Here is a tiny trained network, its code and every weight. The questions are about switching its units off for an input and a target symbol, where a switched-off unit gives its printed mean instead of its output.

import numpy as np


def w(rows, s, z=0):
    codes = np.array(rows[::2]) - 128.0
    scale = np.full(codes.shape[1], s)
    scale[-1] = z or s
    return codes * scale


def norm(h):
    return h / np.sqrt((h * h).mean(-1, keepdims=True) + 1e-5)


def f(y):
    return np.maximum(y, 0)


def softmax(a):
    e = np.exp(a - a.max(-1, keepdims=True))
    return e / e.sum(-1, keepdims=True)


def log_softmax(a):
    a = a - a.max(-1, keepdims=True)
    return a - np.log(np.exp(a).sum(-1, keepdims=True))


def net(x, mask):
    ids = ['ΓΛΠΣΩαβδεζηθμφψ'.index(c) for c in x.split()]
    T = len(ids)
    res = E[ids] + P[:T]
    u = 0
    for l in range(2):
        q, k, v = (norm(res) @ M[l].T for M in (Q, K, V))
        z = softmax(np.where(np.tri(T) > 0, q @ k.T / 2**0.5, -1e9)) @ v
        res = res + np.where(mask[u], z, O[l][:, -1]) @ O[l][:, :-1]
        u += 1
        y = f(norm(res) @ A[l][:, :-1].T + A[l][:, -1])
        res = res + np.where(mask[u : u + 4], y, B[l][:, -1]) @ B[l][:, :-1]
        u += 4
    return log_softmax(norm(res)[-1] @ U[:, :-1].T + U[:, -1])


Q, K, V, O, A, B = {}, {}, {}, {}, {}, {}
E = w([
[65,149,56,8],'Γ',
[158,160,59,145],'Λ',
[103,138,37,20],'Π',
[164,60,151,143],'Σ',
[151,168,73,65],'Ω',
[141,136,35,115],'α',
[101,169,155,88],'β',
[78,175,113,131],'δ',
[148,193,60,141],'ε',
[181,43,206,92],'ζ',
[31,51,166,153],'η',
[141,203,192,78],'θ',
[110,171,165,104],'μ',
[9,44,144,172],'φ',
[163,73,234,73],'ψ',
],0.015)
P = w([
[106,135,156,253],'0',
[60,109,72,103],'1',
[98,92,95,80],'2',
[110,78,98,64],'3',
[157,168,101,138],'4',
[149,162,102,127],'5',
[37,170,14,209],'6',
[114,139,100,41],'7',
[84,139,70,72],'8',
[91,100,89,14],'9',
[58,148,39,91],'10',
],0.011)
Q[0] = w([
[154,255,69,24],'L0H1',
[61,169,73,185],'L0H1',
],0.03)
K[0] = w([
[216,253,64,61],'L0H1',
[82,161,33,147],'L0H1',
],0.029)
V[0] = w([
[223,253,99,70],'L0H1',
[110,109,124,89],'L0H1',
],0.013)
O[0] = w([
[54,144,2,197,252],'L0H1',
[113,106,195,161,172],'L0H1',
],0.0085,0.0026)
A[0] = w([
[160,13,212,231,252],'L0N1',
[131,3,146,95,133],'L0N2',
[46,106,114,64,94],'L0N3',
[130,41,89,179,88],'L0N4',
],0.026,0.0038)
B[0] = w([
[6,187,175,113,247],'L0N1',
[96,44,193,6,240],'L0N2',
[180,138,67,77,210],'L0N3',
[152,59,158,112,166],'L0N4',
],0.023,0.014)
Q[1] = w([
[254,81,135,54],'L1H1',
[190,192,118,183],'L1H1',
],0.01)
K[1] = w([
[45,100,135,254],'L1H1',
[151,175,51,66],'L1H1',
],0.008)
V[1] = w([
[136,54,137,41],'L1H1',
[112,254,134,102],'L1H1',
],0.039)
O[1] = w([
[205,148,116,46,248],'L1H1',
[186,122,160,254,148],'L1H1',
],0.025,0.018)
A[1] = w([
[255,122,14,104,218],'L1N1',
[55,75,12,151,158],'L1N2',
[213,60,239,206,251],'L1N3',
[33,207,27,105,230],'L1N4',
],0.025,0.0033)
B[1] = w([
[131,157,219,194,251],'L1N1',
[147,89,177,231,164],'L1N2',
[75,222,2,53,140],'L1N3',
[96,89,254,137,179],'L1N4',
],0.029)
U = w([
[195,123,121,140,98],'Γ',
[9,134,156,80,179],'Λ',
[190,126,139,135,38],'Π',
[147,160,138,158,62],'Σ',
[87,90,151,164,37],'Ω',
[141,102,132,77,195],'α',
[106,156,98,164,138],'β',
[102,147,91,165,166],'δ',
[79,4,147,211,158],'ε',
[178,132,131,159,117],'ζ',
[165,153,150,153,44],'η',
[101,97,76,191,254],'θ',
[88,171,101,165,136],'μ',
[186,108,123,116,191],'φ',
[171,155,147,161,79],'ψ',
],0.012,0.005)

Each question gives the input, a string of symbols that net reads in full, and the target symbol t.
The units are the heads (2 rows each of Q, K, V and O) and the neurons (one row each of A and B). Each row of codes is followed by its name. A weight is (code - 128) times the scale printed after its matrix; where a second scale follows, it is the last column's (O, A, B and U).
mask holds one flag per unit, layer by layer, with each layer's heads first. A switched-off unit (its flag False) gives its mean, the last column of its rows in O or B, instead of its output. The means were averaged over made-up inputs and are rounded, as every weight is.
A unit's drop is (log p(t) with every unit on - log p(t) with that unit switched off) / (log p(t) with every unit on - log p(t) with every unit switched off).
The circuit of an input: a set's keep is (log p(t) with only the set's units on - log p(t) with every unit switched off) / (log p(t) with every unit on - log p(t) with every unit switched off). Starting from all 10 units, units are removed one at a time, each time the one whose removal leaves the highest keep (on an exact tie, the one counted first), for as long as the keep stays at least 0.8.
units of the circuit, in order: the units of the circuit, biggest drop first
unit that matters most: the unit with the biggest drop
k most important neurons: the k neurons with the biggest drops, biggest first
k most important neurons of layer l: the k neurons of layer l with the biggest drops, biggest first
drop of u: that unit's drop, to one decimal
input η ψ Σ ε ψ ψ ψ Σ, target α: unit that matters most => L0N2
input θ Γ η ε ε φ Ω α, target ε: 2 most important neurons => (L0N2; L0N1)
input β ε ε δ ε ε φ δ Ω, target ε: 2 most important neurons => (L0N2; L0N1)
input ε η ε, target ε: units of the circuit, in order => (L0N1; L0N2; L1H1; L0N3)
input β θ η Ω ε α Σ, target Λ: units of the circuit, in order => (L0N1; L1N1)
input ε ε Γ, target ε: units of the circuit, in order => (L0N2; L0N1; L1H1; L0N3)
input ε ζ η Γ, target ε: units of the circuit, in order => (L0N3; L0N2; L1H1; L0N1)
input Σ μ α β ζ α δ β α β ζ, target α: 3 most important neurons => (L0N2; L1N1; L1N4)
input θ Σ ζ Λ ε θ ε ε θ ψ Λ, target ε: 2 most important neurons of layer 1 => (L1N2; L1N4)
input ε ε η θ, target ε: units of the circuit, in order => (L0N2; L0N1; L1H1; L0N3)
input θ η δ, target θ: 2 most important neurons => (L0N2; L0N3)
input θ ψ Λ, target θ: 2 most important neurons of layer 1 => (L1N3; L1N1)
input α φ Σ Γ, target α: 3 most important neurons => (L0N2; L0N3; L0N1)
input φ ε φ θ δ ψ, target Λ: most important neuron of layer 0 => (L0N1)
input θ η α Σ, target Λ: 3 most important neurons of layer 0 => (L0N3; L0N2; L0N1)
input ψ ζ ψ θ Π μ Σ θ ε ζ, target α: 2 most important neurons => (L1N1; L0N2)
input Σ ε Π ε ζ, target Λ: 3 most important neurons of layer 0 => (L0N1; L0N2; L0N3)
input ε ε Γ ε, target ε: 2 most important neurons of layer 1 => (L1N2; L1N1)
input ε δ ε Λ, target ε: 2 most important neurons => (L0N1; L0N2)
input α φ Γ, target α: most important neuron => (L0N2)
input ζ ψ Ω ε η θ Π Π μ α ψ, target α: 3 most important neurons => (L1N1; L0N2; L1N4)
input δ Λ ε β ψ, target Λ: 2 most important neurons of layer 0 => (L0N1; L0N2)
input α ε α β ψ ε θ δ δ ψ, target α: drop of L0H1 => 0.1
